Moves between elements:
Q961 z Q47
Q961 x Q506
Q396 z Q988
Q396 x Q230
Q279 z Q680
Q279 x Q625
Q630 z Q234
Q630 x Q331
Q230 z Q17
Q230 x Q396
Q626 z Q630
Q626 x Q98
Q565 z Q790
Q565 x Q818
Q506 z Q636
Q506 x Q961
Q385 z Q829
Q385 x Q627
Q65 z Q174
Q65 x Q794
Q739 z Q818
Q739 x Q790
Q818 z Q968
Q818 x Q565
Q109 z Q331
Q109 x Q234
Q627 z Q645
Q627 x Q385
Q327 z Q625
Q327 x Q680
Q254 z Q332
Q254 x Q87
Q988 z Q627
Q988 x Q829
Q174 z Q385
Q174 x Q645
Q612 z Q43
Q612 x Q670
Q87 z Q626
Q87 x Q254
Q252 z Q574
Q252 x Q277
Q269 z Q396
Q269 x Q17
Q968 z Q475
Q968 x Q202
Q552 z Q961
Q552 x Q636
Q574 z Q327
Q574 x Q593
Q47 z Q10
Q47 x Q507
Q670 z Q269
Q670 x Q612
Q636 z Q743
Q636 x Q552
Q743 z Q279
Q743 x Q969
Q507 z Q506
Q507 x Q47
Q625 z Q969
Q625 x Q279
Q10 z Q739
Q10 x Q474
Q98 z Q254
Q98 x Q626
Q331 z Q98
Q331 x Q630
Q680 z Q593
Q680 x Q327
Q794 z Q684
Q794 x Q65
Q332 z Q65
Q332 x Q684
Q684 z Q87
Q684 x Q332
Q277 z Q109
Q277 x Q252
Q790 z Q474
Q790 x Q739
Q593 z Q277
Q593 x Q574
Q969 z Q552
Q969 x Q743
Q475 z Q670
Q475 x Q43
Q645 z Q794
Q645 x Q174
Q43 z Q202
Q43 x Q475
Q474 z Q507
Q474 x Q10
Q17 z Q612
Q17 x Q269
Q234 z Q252
Q234 x Q109
Q829 z Q230
Q829 x Q988
Q202 z Q565
Q202 x Q968

In the rows, 150 stands for zero.

The rows follow the links: the fewer symbols apart two elements are, the more alike their rows tend to be.

Each row is also shifted at random along 7 hidden directions that mean nothing.

Some elements, each with a row of numbers:
Q202
141 153 168 147 124 180 172 162 155 162 149 145 149 135 216 132 159 127 132 136 93 165 125 174 142
Q506
104 143 74 127 159 191 146 146 155 104 143 153 167 154 120 159 154 149 141 180 149 133 220 206 184
Q829
169 119 134 178 165 172 159 167 104 179 126 171 117 155 197 162 167 139 111 160 126 135 192 162 133
Q574
182 145 142 177 153 134 150 132 154 132 230 142 162 162 132 214 149 122 151 219 137 132 195 169 161
Q739
162 138 206 124 152 140 147 149 161 176 152 154 124 129 84 179 165 149 179 193 189 135 155 138 180
Q593
141 172 119 129 168 118 126 128 174 118 115 141 179 161 73 148 133 183 189 137 145 157 133 138 165
Q43
119 145 147 86 155 193 172 168 169 123 198 158 142 198 131 123 165 191 152 97 163 171 85 217 159
Q234
236 166 132 177 150 103 150 131 181 111 97 146 190 183 113 156 166 166 135 139 114 147 125 143 149
Q327
147 132 127 173 167 144 140 130 142 147 104 136 160 153 146 197 137 97 158 223 160 138 202 176 150
Q636
166 174 126 167 123 103 150 141 184 129 153 136 178 121 161 167 157 123 152 181 96 137 183 127 170
Q645
134 168 131 167 125 171 164 169 142 151 230 164 154 142 224 136 139 156 122 115 86 171 160 135 124
Q552
110 137 175 119 181 190 129 130 141 150 113 127 154 166 97 132 136 149 182 151 155 161 101 195 166
Q507
121 178 141 97 123 117 165 154 215 106 217 130 172 163 129 151 156 160 192 124 167 167 97 178 173
Q396
178 173 190 131 127 129 161 170 176 155 135 168 146 147 142 100 167 201 143 75 188 164 83 102 144
Q47
133 131 153 136 173 159 141 143 136 156 202 143 131 151 112 181 152 142 172 192 128 132 176 177 186
Q627
99 173 109 101 139 124 166 176 182 135 132 164 152 156 150 153 135 170 185 104 164 193 128 154 119
Q174
158 153 133 138 156 77 161 162 161 184 88 169 125 147 134 232 136 117 199 187 115 172 170 139 113
Q565
128 143 156 154 122 175 169 161 151 157 169 140 148 136 233 133 157 117 123 151 153 152 156 176 149
Q10
128 132 162 130 169 128 138 151 134 162 176 124 128 167 170 94 162 164 168 105 198 135 92 155 183
Q279
97 162 113 156 138 123 140 141 158 140 191 132 165 121 173 178 120 104 182 196 170 148 209 145 158
Q612
147 133 154 112 154 183 173 171 158 139 178 168 133 185 124 151 176 179 140 129 193 149 128 202 151
Q277
161 143 166 158 180 207 118 122 134 131 125 159 161 154 51 137 147 191 140 174 215 131 183 134 172

The symbols that take the first to the second take the third to the fourth. What is the fourth?
Answer with the element's name.
162 158 168 138 123 116 164 176 172 167 116 169 136 128 169 139 158 161 153 127 234 154 147 104 133
to 114 155 137 169 171 138 129 140 114 181 125 139 147 139 191 137 110 130 173 140 118 168 144 123 119
as 176 141 152 154 142 163 161 176 140 160 210 186 124 140 145 152 180 184 111 150 186 122 207 118 165
to Q254

119 166 157 157 147 176 130 126 159 140 128 139 177 118 125 150 126 131 167 186 162 155 179 142 157
to 167 134 185 157 155 150 157 166 128 186 157 158 121 160 182 149 151 149 147 136 171 157 125 142 124
as 131 126 136 122 159 116 152 175 141 165 170 154 114 155 174 118 174 171 158 119 235 127 150 137 175
to Q626

183 189 138 121 111 73 173 148 241 115 159 149 175 135 76 231 165 136 188 200 87 153 168 153 175
to 158 163 93 161 160 122 134 135 156 118 165 149 169 147 106 180 147 157 155 185 122 126 215 136 179
as 163 118 125 155 192 178 129 134 110 142 113 140 145 178 128 108 174 173 124 136 121 115 142 181 194
to Q968

144 108 144 161 178 160 130 143 107 166 137 136 127 156 165 125 162 140 137 167 205 108 172 163 183
to 104 132 132 123 161 181 150 174 121 168 196 170 116 141 162 142 155 166 145 142 169 142 188 160 170
as 132 137 80 140 194 127 136 159 113 139 226 157 136 201 136 147 144 191 165 120 143 143 155 156 155
to Q829

181 141 145 194 173 143 121 137 105 164 128 148 155 153 166 111 145 168 126 133 163 128 161 104 152
to 179 166 146 189 130 137 159 135 166 136 165 150 176 145 162 199 135 116 140 194 121 156 185 148 123
as 132 166 205 115 112 161 170 154 202 137 170 137 159 142 147 134 154 142 169 136 198 170 91 174 152
to Q739

207 161 187 178 158 148 142 122 154 137 159 124 179 168 126 134 156 158 138 142 79 149 94 151 167
to 156 135 131 199 162 122 134 129 116 174 90 117 155 135 233 133 143 92 140 170 88 133 161 151 152
as 162 146 129 197 144 200 152 150 126 139 125 162 170 153 201 133 142 146 99 150 178 146 195 148 121
to Q630

147 136 94 145 142 164 160 164 150 120 148 145 159 170 201 110 183 157 107 117 135 130 156 188 173
to 143 147 110 131 170 79 145 137 175 130 163 125 159 180 117 191 149 126 198 172 141 146 135 183 166
as 204 152 195 131 138 143 175 167 175 154 147 167 134 169 119 161 179 178 145 129 143 156 104 159 145
to Q10

119 103 88 137 194 162 152 168 107 167 100 186 107 170 130 208 146 139 154 209 235 137 245 186 127
to 155 147 122 146 128 149 163 156 174 127 141 148 160 145 168 155 173 132 131 168 173 134 189 171 171
as 125 149 129 112 147 52 152 168 169 174 104 135 119 134 175 148 155 132 204 134 177 148 128 131 158
to Q684

115 124 94 126 198 186 131 157 102 152 108 148 131 171 153 91 167 183 132 101 67 132 138 183 190
to 164 142 103 165 155 170 154 149 148 104 198 157 168 192 153 143 156 180 120 130 200 142 170 172 142
as 168 137 135 167 169 111 154 168 119 168 255 162 117 172 173 179 152 160 153 155 159 137 168 133 141
to Q506

106 154 97 142 177 122 129 141 139 142 171 141 155 162 134 159 119 154 188 148 146 156 164 145 150
to 127 138 170 170 167 163 142 154 104 188 218 153 125 149 181 160 123 141 158 160 163 158 159 133 123
as 106 154 91 140 145 149 157 166 155 123 167 152 159 176 205 122 132 158 149 103 223 170 141 166 118
to Q234

116 127 142 122 192 192 135 140 119 145 175 136 136 175 114 127 152 169 157 139 116 141 126 197 189
to 164 163 152 169 135 203 163 160 149 138 206 177 162 146 153 153 150 176 111 146 124 160 176 141 135
as 125 172 104 135 150 128 133 137 173 114 118 124 186 159 160 93 147 167 161 95 133 157 105 152 172
to Q385

157 167 133 139 130 130 167 176 171 141 188 168 147 155 169 147 157 179 146 114 170 161 144 127 134
to 167 154 173 171 156 193 145 118 156 133 126 141 179 154 107 181 129 129 149 197 122 162 156 173 139
as 164 175 134 152 135 164 159 167 152 153 128 174 153 135 165 134 156 178 123 109 45 169 148 125 139
to Q234

168 148 155 131 139 142 165 177 163 154 174 188 123 140 114 171 178 180 144 160 222 131 196 124 161
to 197 126 139 134 164 146 171 174 148 143 153 182 124 192 106 172 190 187 132 148 184 131 154 176 154
as 159 150 248 167 129 219 147 157 125 206 116 164 130 94 182 103 152 154 115 138 162 153 144 96 143
to Q17

184 174 190 152 109 128 159 139 202 136 94 138 180 120 137 151 167 135 152 163 164 149 132 131 167
to 150 171 163 141 127 151 157 159 179 149 39 163 163 140 152 118 147 167 152 109 213 179 119 127 109
as 169 137 137 140 162 127 169 176 136 155 205 164 124 192 169 145 170 184 144 108 139 152 112 167 143
to Q327

146 128 142 179 171 165 137 128 119 152 188 124 152 160 180 153 142 115 137 180 122 130 166 175 163
to 142 155 147 124 122 116 176 169 185 134 196 142 151 160 196 140 169 138 154 129 187 151 118 175 157
as 181 133 162 152 136 144 177 172 155 168 141 171 124 149 163 193 174 138 131 178 136 147 175 163 141
to Q47

91 161 167 133 162 162 127 130 153 150 181 139 157 139 103 170 106 139 202 184 223 166 159 141 144
to 152 179 188 114 120 78 168 175 198 171 152 155 133 125 144 153 155 165 196 116 168 171 98 102 145
as 165 139 162 148 153 127 169 171 140 176 226 171 115 160 149 211 149 144 167 181 143 156 173 153 128
to Q552

124 162 165 149 129 200 164 168 143 165 180 176 142 121 168 156 138 157 131 149 119 174 181 135 132
to 154 143 104 190 173 138 120 137 104 136 207 136 162 171 202 79 150 177 120 100 166 120 152 120 174
as 152 157 148 153 166 91 137 146 144 160 191 140 147 160 146 154 132 157 187 133 165 156 125 111 138
to Q670

159 161 136 131 128 106 173 181 176 159 222 184 126 136 130 209 166 159 161 177 157 144 207 122 156
to 86 130 186 142 167 201 134 141 109 191 174 130 127 124 182 136 128 113 164 175 130 151 155 168 163
as 148 157 179 124 169 156 142 125 168 146 130 133 162 155 68 170 140 149 188 169 79 164 107 181 171
to Q234

160 166 129 150 136 130 140 138 176 117 117 127 183 150 160 95 163 166 141 108 159 139 117 140 173
to 141 183 237 167 111 169 159 131 184 163 115 132 181 119 171 160 106 107 175 167 203 203 105 134 93
as 143 185 124 134 129 121 165 172 173 160 72 169 155 128 171 147 145 158 161 109 64 187 132 120 121
to Q109

